After every row comes roughly how far along a hidden order it lies, from 0 to 9.
.04 -.11 .24 -.06 -.02 .03 -.12 .08 -.09 -.37 -.13 -.45 .15 .01 .07 .00 .10 -.01 -.03 .09 .23 .43 -.10 .37 .03 -.20 -.08 -.19 -.21 -.11 -.56 -.16 .07 -.05 -.08 .23 -.03 -.09 .06 -.05 -.11 -.01 .08 -.08 .11 -.12 | 7
-.01 .04 .18 .02 -.02 .34 -.35 .01 .03 -.32 -.11 -.29 -.03 .13 -.02 .03 .10 .10 -.21 -.01 .14 .21 -.01 .38 -.04 -.19 .00 -.09 -.06 -.06 -.10 -.12 .26 -.15 -.09 .20 .04 -.21 -.11 .06 -.35 -.08 .00 .32 .19 -.06 | 6
.08 .18 -.12 -.01 .05 .27 .05 .04 .17 .20 .12 .18 .15 -.02 -.02 .06 .05 -.12 .20 -.09 -.19 -.03 .17 -.17 -.08 .12 .12 .03 .22 .05 .26 .12 .01 .19 -.11 -.22 .03 -.18 -.03 .17 -.24 -.05 .04 -.26 .00 -.04 | 6
-.13 .05 -.01 -.04 .09 .35 -.30 .01 .00 -.10 -.27 -.13 -.02 .17 .15 .09 .04 -.02 -.15 -.16 .40 .17 .20 -.11 .20 -.09 -.12 -.16 .12 -.09 -.20 -.16 .14 .02 -.19 -.11 -.04 -.16 -.25 .14 -.05 -.17 -.10 -.07 .02 .01 | 8
-.06 .15 .06 -.15 -.15 .39 -.52 .10 .14 -.17 -.08 -.23 .35 -.09 -.10 .10 .12 -.14 .25 -.08 .20 .43 -.03 .53 -.12 .19 .00 .23 -.06 .18 -.18 .06 .12 .20 -.46 .04 -.01 -.26 -.02 -.18 -.55 -.23 .48 -.30 .06 -.02 | 9
-.02 -.01 .11 .07 .01 .08 -.26 -.01 -.08 -.17 -.09 -.25 -.02 .15 -.01 -.02 -.02 .14 -.24 .21 -.04 .03 -.12 .04 -.07 -.27 -.07 -.15 -.13 -.13 -.06 -.13 .11 -.08 .10 .20 -.08 -.01 -.05 .02 -.15 -.01 -.13 .34 .12 .01 | 3
-.10 .13 -.12 -.04 .22 .14 -.27 .06 .03 .22 -.09 .48 .26 .12 .04 -.07 -.09 .12 -.25 .27 -.26 -.44 .23 -.48 -.08 -.30 -.01 -.18 .18 -.19 .26 -.09 -.12 -.06 .17 -.10 -.08 -.08 -.29 .33 -.36 .01 -.03 .31 .10 .13 | 3
.19 .00 .14 -.07 -.14 .32 -.34 .02 .16 -.24 -.06 -.35 -.07 -.05 -.12 .11 .15 .02 .10 -.11 -.07 .58 -.15 .30 -.16 .01 .09 -.04 -.09 .07 -.04 -.05 .33 -.05 -.21 .15 .17 -.29 .18 -.10 -.32 -.01 .12 .04 .18 -.21 | 5
.02 .13 -.33 .21 -.03 -.13 .16 -.08 .25 .05 .17 .12 .10 .20 -.59 .01 .17 -.18 .06 .02 -.12 -.41 .43 -.45 -.13 .14 .08 .33 .02 .10 .46 .37 .10 .19 .28 -.16 .18 .25 .22 .13 .29 .17 -.34 -.23 .00 -.11 | 0
-.09 -.12 -.23 -.02 .25 .14 -.28 .11 .00 .13 -.27 .24 -.19 .11 .20 .02 -.25 .19 -.27 .08 -.05 .09 .08 -.40 .18 -.22 -.17 -.20 .18 -.12 -.04 -.21 .03 -.23 .15 -.02 -.05 -.11 -.11 .41 .02 .04 -.10 .09 .10 .09 | 3
.16 .01 .13 -.05 .03 .26 -.04 .01 .17 -.09 .21 -.37 -.02 -.03 .07 -.04 .06 .00 .10 .01 -.30 .21 -.37 .11 -.42 -.10 .20 -.09 -.07 .11 .11 .04 .21 .04 .00 .22 .10 -.23 .17 -.06 -.39 .10 .25 .22 .26 -.11 | 4
.09 .07 .08 -.08 -.03 .07 .14 .07 .12 .07 .31 -.14 .10 -.11 -.02 -.09 .07 .01 .16 .10 -.32 -.10 -.34 -.03 -.35 -.10 .23 -.05 -.07 .07 .21 .11 .07 .08 -.05 .05 -.05 -.14 .06 -.13 -.58 .04 .30 .35 .04 .04 | 5
.02 .17 .17 .02 -.14 .17 -.09 -.15 .06 -.23 -.01 -.02 .19 .04 -.18 .04 .24 -.05 -.04 -.08 .38 .02 .26 .15 .01 -.02 .07 .13 -.08 -.05 -.11 .02 .05 .02 -.06 .00 -.05 -.19 -.10 -.10 -.28 -.09 .07 .03 .09 -.05 | 7
-.02 -.07 .24 -.12 .00 .08 .04 -.07 -.01 -.28 .07 -.30 -.10 -.11 .29 .03 .06 -.02 .07 -.02 .34 .25 -.18 .45 .12 -.04 -.03 -.04 -.11 -.05 -.37 -.18 -.03 -.02 -.04 -.03 -.15 -.13 -.16 -.09 -.08 -.07 .13 -.21 -.10 .13 | 8
.08 .13 -.07 -.06 -.02 .48 -.22 .07 .23 .09 -.11 .03 .08 .01 .13 .12 .04 -.05 .19 -.22 -.15 .30 .08 -.12 -.16 .05 .17 .08 .18 .08 .17 .01 .14 .01 -.19 -.05 .13 -.25 -.07 .04 -.40 -.11 .06 -.08 .18 -.19 | 7
-.06 .15 .15 -.15 -.01 .43 -.51 .16 -.01 .06 -.06 -.25 -.03 -.04 -.03 -.09 -.07 .27 -.28 .02 -.17 .19 -.19 .19 -.17 -.32 .14 -.22 .16 .01 .06 -.19 .11 -.30 -.08 .18 -.06 -.36 -.38 .13 -.96 -.14 .53 .99 .12 .09 | 7
.00 -.01 -.25 -.05 .29 .32 -.26 .22 .11 .42 .06 .38 -.01 -.01 .11 -.06 -.26 .21 -.15 .22 -.56 -.14 -.11 -.44 -.20 -.41 .04 -.39 .23 -.06 .26 -.11 .03 -.02 .03 -.05 .00 -.23 -.10 .40 -.33 -.01 .21 .52 .02 .15 | 3
-.04 .08 -.31 .07 .20 .35 -.13 .18 .14 .15 .05 .16 .00 .25 -.21 .06 -.03 -.06 .14 -.15 -.04 -.22 .34 -.43 -.20 .09 .06 -.05 .31 .12 .24 .12 .14 .11 -.03 -.16 .17 -.10 -.08 .19 .09 -.04 -.27 -.05 .06 -.16 | 5
-.10 .16 -.19 .19 .00 -.01 .09 -.11 .13 .15 .00 .12 .27 .22 -.59 -.01 .11 -.11 -.16 -.01 .00 -.38 .48 -.48 -.09 .02 -.01 .19 -.02 .04 .37 .19 .14 .09 .09 -.17 .19 .16 .04 .14 .21 .04 -.43 -.11 .10 -.18 | 1
.15 -.07 .13 .12 .01 .17 -.05 -.04 .14 -.27 .12 -.24 .10 .10 -.20 .01 .10 .00 -.08 .25 -.37 .20 -.09 .03 -.38 -.08 .04 -.03 -.23 -.05 .12 .13 .20 .11 .17 .26 .07 -.03 .35 .03 -.13 .20 -.21 -.15 .32 -.18 | 2
-.05 .07 .16 .06 -.03 -.09 .05 -.06 -.12 .07 .11 .01 -.01 -.06 -.05 -.14 .01 .08 -.19 .22 -.08 -.26 -.17 .11 -.13 -.24 .07 -.12 -.12 -.12 .00 -.02 -.09 .00 .13 .09 -.14 .03 -.13 -.03 -.23 -.07 .16 .52 -.08 .17 | 4
.21 -.02 .15 .11 .00 .21 -.13 .00 .16 -.30 .11 -.38 .07 .08 -.03 .08 .11 -.04 .14 .17 -.32 .29 -.17 -.03 -.38 -.10 .09 -.02 -.19 -.01 .05 .06 .18 .09 .18 .30 .11 -.18 .30 -.08 -.23 .17 .03 -.04 .32 -.14 | 3
-.13 .16 -.23 .16 .22 .28 -.29 -.05 .26 .07 -.24 -.13 .06 .38 -.60 .06 .04 -.02 -.32 .04 -.03 -.06 .67 -.62 -.03 -.09 .09 .12 .03 .05 .34 .10 .40 -.08 .10 .03 .30 .04 .07 .20 .14 -.01 -.54 .08 .38 -.34 | 0
-.19 .32 -.07 .06 -.05 .02 -.30 -.01 -.12 -.02 -.29 .25 .24 .15 -.30 .00 .07 .06 -.33 -.07 .30 -.18 .39 -.27 .11 -.19 -.12 -.02 .11 -.17 .04 -.14 .07 -.13 -.11 -.11 -.08 .06 -.32 .16 -.20 -.13 -.18 .20 -.02 .00 | 5
-.03 -.02 .35 -.04 -.26 -.05 -.06 -.11 -.10 -.52 -.03 -.58 .25 .05 -.22 .07 .44 -.14 .08 -.08 .36 .50 .06 .55 -.06 .10 -.11 .14 -.41 -.07 -.44 .04 .14 .13 -.32 .16 -.08 .04 .23 -.30 .10 .03 -.01 -.26 .06 -.18 | 8
.11 -.08 .06 -.13 -.05 .25 -.12 .04 .19 -.16 -.02 -.32 -.03 -.14 -.01 .13 .07 -.15 .19 -.19 .20 .55 -.16 .25 .02 .14 .08 .00 -.12 .07 -.28 -.01 .15 .12 -.22 .11 .13 -.27 .24 -.06 -.17 -.03 .04 -.55 .08 -.07 | 7
.03 -.15 .10 -.08 .08 .26 -.26 .07 .05 -.10 .02 -.20 -.23 -.10 .22 .01 -.07 .11 -.05 .01 .11 .23 -.35 .34 .08 -.20 -.01 -.19 .05 -.04 -.31 -.15 .03 -.12 -.02 .02 -.05 -.25 -.12 .14 -.30 -.11 .04 .16 -.01 .11 | 6
-.03 -.29 .18 -.01 .08 -.47 .44 -.09 -.23 -.10 .21 -.08 -.11 -.27 .28 -.12 -.06 .01 -.18 .22 .28 -.08 -.21 .27 .20 -.30 -.23 -.27 -.37 -.26 -.54 -.23 -.24 .11 .13 -.02 -.28 .11 .09 .00 .37 .12 -.13 -.02 -.26 .24 | 4
.08 .25 -.11 .12 -.02 .07 -.21 .06 .09 .15 .30 .07 .17 .21 -.35 -.01 .07 .13 -.02 .21 -.65 -.24 .32 -.43 -.50 -.17 .06 .01 .06 .07 .51 .21 .10 .10 .13 .08 .02 .11 .02 .19 -.42 .16 .05 .51 .19 -.06 | 1
-.06 .22 .00 .08 -.05 .18 -.09 -.11 -.06 .06 -.13 .13 .19 .12 -.10 .03 .10 -.01 -.14 -.03 .22 -.21 .43 -.21 .05 -.06 .04 .23 .19 -.08 .09 -.01 .05 -.05 -.08 -.12 -.07 -.05 -.28 .06 -.23 -.07 -.09 .12 -.03 -.02 | 6
.02 -.02 .08 .12 .06 -.27 .26 -.13 -.14 -.04 .24 .02 .09 .04 -.14 -.15 .07 .03 -.25 .39 .01 -.49 .03 -.02 -.13 -.34 -.11 -.17 -.22 -.27 -.09 -.05 -.15 .06 .33 .00 -.21 .10 .02 .12 .11 .16 .03 .45 -.17 .25 | 1
-.05 .06 .14 -.01 -.04 .04 -.03 -.03 -.09 -.01 .06 -.07 .03 -.02 -.02 -.10 .04 .08 -.21 .14 -.10 .11 -.17 .22 -.09 -.22 .03 -.07 -.10 -.07 -.10 -.03 .00 -.04 .02 .13 -.15 .06 -.18 .06 -.24 -.07 .08 .44 .01 .10 | 5
.03 .02 .21 -.03 -.10 .04 -.10 -.01 .02 -.24 .03 -.39 -.01 .04 .11 -.02 .10 .10 -.13 .05 .03 .26 -.24 .30 -.14 -.17 .03 -.06 -.21 -.02 -.19 -.04 .14 -.04 -.04 .26 -.05 -.03 .01 -.14 -.26 .00 .15 .21 .15 -.06 | 5
.07 -.08 .25 -.11 -.10 .02 -.09 .05 -.05 -.24 .12 -.25 -.10 .00 .24 -.01 .06 .05 .08 .04 .02 .24 -.39 .59 -.10 .00 -.03 -.04 -.05 -.07 -.23 -.10 -.03 -.07 -.08 .16 -.15 -.10 -.12 -.06 -.30 -.01 .43 .17 -.01 .12 | 9
-.06 -.10 .12 .05 .09 .00 -.15 .01 -.11 -.20 -.10 -.12 -.06 .09 .03 -.02 .05 .09 -.29 .21 .13 .02 -.13 .07 .06 -.22 -.11 -.21 -.22 -.16 -.26 -.14 .01 -.03 .05 .15 -.14 .04 -.02 .07 .07 -.02 -.11 .17 .04 .07 | 4
-.12 -.10 -.25 .01 .29 .29 -.30 .12 .09 .15 -.23 .09 -.06 .13 .03 -.02 -.25 .06 -.29 .05 -.23 .12 .20 -.52 -.02 -.27 -.04 -.20 .20 .01 .22 -.15 .28 -.16 -.01 -.01 .17 -.15 .04 .40 .01 .03 -.14 .22 .25 -.12 | 1
-.03 -.06 -.17 .11 .05 .11 .10 -.08 .17 .08 .07 .05 .09 .13 -.05 .08 .01 -.09 .09 -.05 -.03 -.10 .32 -.37 -.02 -.09 -.04 .09 .06 .00 .16 .09 .18 .15 .05 -.17 .17 .01 .13 .21 .22 .08 -.38 -.42 .09 -.11 | 3
.05 .10 .10 -.04 -.16 .28 -.12 -.23 .21 -.14 .14 -.69 .33 -.03 -.37 .06 .24 -.29 .16 -.14 -.17 .44 .15 .38 -.36 .09 .16 .20 -.18 .14 -.05 .22 .34 .24 -.21 .15 .15 -.17 .32 -.11 -.21 -.04 .21 -.47 .17 -.17 | 7
-.13 .18 -.14 .05 .18 .17 -.28 .03 .02 .10 -.12 .05 .40 .20 -.32 -.11 -.02 -.01 -.28 .23 -.19 -.35 .43 -.42 -.18 -.33 -.06 -.14 .09 -.17 .24 -.03 -.01 .00 .08 -.09 -.10 -.03 -.17 .51 -.18 .02 -.10 .36 .14 .08 | 4
.01 -.12 .02 .09 .19 .15 -.06 .06 .11 .06 .07 -.22 -.01 .16 -.14 -.02 -.07 .07 -.13 .21 -.22 .04 -.01 -.22 -.16 -.18 -.06 -.15 -.11 -.05 .12 .01 .30 .05 .08 .13 .15 -.03 .27 .20 .05 .10 -.27 .21 .25 -.12 | 1
.04 -.06 .15 -.03 -.02 .13 -.06 -.05 .18 -.19 .16 -.47 .15 .02 -.08 -.01 .10 .01 -.09 .08 -.24 .30 -.18 .10 -.35 -.49 .07 -.09 -.22 .06 .07 -.01 .22 .07 .03 .22 .05 -.10 .14 -.01 -.34 .14 .16 .19 .24 -.13 | 4
.07 .13 .18 -.04 -.12 .36 -.16 -.15 .18 -.25 -.12 -.52 .23 .03 -.21 .12 .23 -.21 .15 -.16 .14 .50 .16 .22 -.15 .16 .13 .13 -.17 .13 -.08 .10 .29 .14 -.23 .12 .15 -.23 .17 -.18 -.22 -.08 .10 -.40 .28 -.25 | 7
.23 -.03 .03 .01 -.09 .38 -.21 -.13 .15 -.09 .14 -.28 -.06 -.03 -.16 .11 .10 -.04 .11 .00 -.26 .38 -.05 .08 -.26 .03 .17 .08 -.02 .08 .08 .07 .35 .09 .02 .15 .25 -.26 .32 .00 -.10 .06 .05 -.19 .13 -.17 | 4
-.08 .00 .06 .01 .07 .63 -.63 .17 .14 -.17 -.35 -.28 -.09 .29 -.02 .17 -.05 .12 -.16 -.20 .20 .44 .34 -.27 .13 -.07 -.09 .03 .26 .06 -.07 -.13 .38 -.22 -.15 .07 .25 -.20 -.11 .25 -.24 -.13 -.21 .01 .30 -.42 | 6
-.01 -.06 .23 -.16 -.10 .16 -.14 -.05 -.05 .00 .08 -.23 -.18 -.25 .23 -.11 -.12 .20 -.27 .05 -.17 .19 -.45 .32 -.06 -.35 .02 -.20 -.13 -.03 -.07 -.19 .07 -.27 .03 .19 -.13 -.15 -.16 .17 -.35 .01 .55 .53 .06 .13 | 5
.01 -.29 -.07 -.08 .15 -.27 .39 .10 -.08 .18 .31 .15 -.31 -.47 .48 -.04 -.12 -.08 .24 -.05 .47 -.18 -.44 .53 .38 .11 -.08 -.17 -.03 -.07 -.59 -.09 -.42 .26 -.04 -.34 -.31 -.18 -.06 .02 .28 -.03 .16 -.21 -.62 .55 | 9
.09 .08 .22 .07 -.04 .28 -.11 -.07 .15 -.24 .10 -.38 .22 .18 -.12 .04 .17 .05 -.07 .16 -.26 .26 -.07 -.12 -.39 -.14 .09 -.04 -.29 .00 .13 .09 .28 .04 .05 .26 .08 -.06 .20 -.04 -.35 .11 -.06 .14 .42 -.19 | 3
-.05 -.04 .15 -.06 -.04 .27 -.17 -.07 .07 -.42 -.11 -.46 .01 .01 -.03 .09 .20 -.11 -.01 -.17 .44 .47 .07 .44 .18 .06 -.07 .05 -.17 -.07 -.39 -.07 .08 .01 -.10 .02 -.11 -.15 .01 .00 -.07 -.05 .02 -.37 .02 -.01 | 8
